Below is a small trained network, with its code and all its weights. Each question gives an input and a class and asks what happens when units are switched off, that is, made to give their printed mean instead of their output.

import numpy as np


def w(rows, s, z=0):
    codes = np.array(rows[::2]) - 128.0
    scale = np.full(codes.shape[1], s)
    scale[-1] = z or s
    return codes * scale


def f(y):
    return y / 2 * (1 + np.tanh(0.7978845608 * (y + 0.044715 * y**3)))


def log_softmax(a):
    a = a - a.max(-1, keepdims=True)
    return a - np.log(np.exp(a).sum(-1, keepdims=True))


def net(x, mask):
    res = np.array(x, float).reshape(1, 4) / 4 @ E
    y = f(res @ A[0][:, :-1].T + A[0][:, -1])
    res = res + np.where(mask, y, B[0][:, -1]) @ B[0][:, :-1]
    return log_softmax(res[-1] @ U[:, :-1].T + U[:, -1])


A, B = {}, {}
E = w([
[254,22,56,77],'x0',
[82,84,126,204],'x1',
[45,233,45,216],'x2',
[112,118,125,151],'x3',
],0.0065)
A[0] = w([
[184,97,151,170,56],'n0',
[143,155,108,190,91],'n1',
[144,182,175,104,148],'n2',
[45,153,122,68,228],'n3',
[65,138,41,79,156],'n4',
[181,121,93,134,62],'n5',
[163,123,162,110,106],'n6',
[71,152,186,104,129],'n7',
[160,80,65,169,134],'n8',
[109,71,196,105,107],'n9',
[183,102,103,129,122],'n10',
[175,152,108,100,78],'n11',
[92,115,166,121,242],'n12',
[123,133,187,111,254],'n13',
[119,97,169,35,56],'n14',
[137,181,89,167,184],'n15',
[134,104,91,128,68],'n16',
[41,136,98,179,239],'n17',
[122,115,107,176,104],'n18',
[121,194,198,151,159],'n19',
[139,181,125,174,95],'n20',
[177,165,137,99,51],'n21',
[223,141,113,168,106],'n22',
[149,75,253,139,75],'n23',
[176,142,107,105,114],'n24',
[168,105,72,129,117],'n25',
],0.014,0.0038)
B[0] = w([
[9,133,137,163,150],'n0',
[44,124,86,150,156],'n1',
[209,138,172,144,156],'n2',
[149,67,173,99,194],'n3',
[84,113,85,82,164],'n4',
[65,103,191,137,151],'n5',
[101,180,46,76,157],'n6',
[117,115,253,244,183],'n7',
[153,130,160,189,181],'n8',
[56,245,70,25,177],'n9',
[154,134,175,188,180],'n10',
[160,159,166,176,144],'n11',
[203,55,109,111,177],'n12',
[186,75,145,61,184],'n13',
[80,180,163,105,184],'n14',
[97,103,74,88,187],'n15',
[34,228,163,160,133],'n16',
[181,81,87,85,254],'n17',
[116,176,81,117,145],'n18',
[195,128,182,179,200],'n19',
[83,134,148,83,163],'n20',
[149,186,101,200,137],'n21',
[137,131,218,149,160],'n22',
[29,120,73,109,198],'n23',
[145,132,121,192,154],'n24',
[94,90,189,209,171],'n25',
],0.0048,0.0088)
U = w([
[208,104,112,121,254],'0',
[195,127,194,227,31],'1',
[43,255,66,52,34],'2',
[188,174,115,149,153],'3',
],0.0091,0.0034)

Each question gives the input, the list of numbers given to net, and the class t.
The units are the neurons (one row each of A and B). Each row of codes is followed by its name. A weight is (code - 128) times the scale printed after its matrix; where a second scale follows, it is the last column's (A, B and U).
mask holds one flag per neuron, in row order. A switched-off neuron (its flag False) gives its mean, the last column of its row in B, instead of its output. The means were averaged over made-up inputs and are rounded, as every weight is.
A unit's drop is (log p(t) with every unit on - log p(t) with that unit switched off) / (log p(t) with every unit on - log p(t) with every unit switched off).
The circuit of an input: a set's keep is (log p(t) with only the set's units on - log p(t) with every unit switched off) / (log p(t) with every unit on - log p(t) with every unit switched off). Starting from the 12 units with the biggest drops (on a tie, the unit counted first), units are removed one at a time, each time the one whose removal leaves the highest keep (on an exact tie, the one counted first), for as long as the keep stays at least 0.8.
units of the circuit, in order: the units of the circuit, biggest drop first
unit that matters most: the unit with the biggest drop
top k neurons: the k neurons with the biggest drops, biggest first
drop of u: that unit's drop, to one decimal
input [-6,-3,0,-3], class 1: top 2 neurons => [n7, n19]
input [7,-4,5,0], class 1: unit that matters most => n25
input [3,2,-8,-5], class 2: units of the circuit, in order => [n9, n23, n14]
input [0,1,-8,1], class 2: units of the circuit, in order => [n9, n23]
input [8,0,5,4], class 1: top 2 neurons => [n25, n8]
input [-5,4,7,8], class 0: top 2 neurons => [n17, n19]
input [-8,-6,7,5], class 1: top 2 neurons => [n7, n19]
input [0,-1,-7,-3], class 2: drop of n9 => 0.2
input [-6,0,6,-7], class 0: drop of n15 => 0.1
input [4,3,7,6], class 2: drop of n7 => 0.2
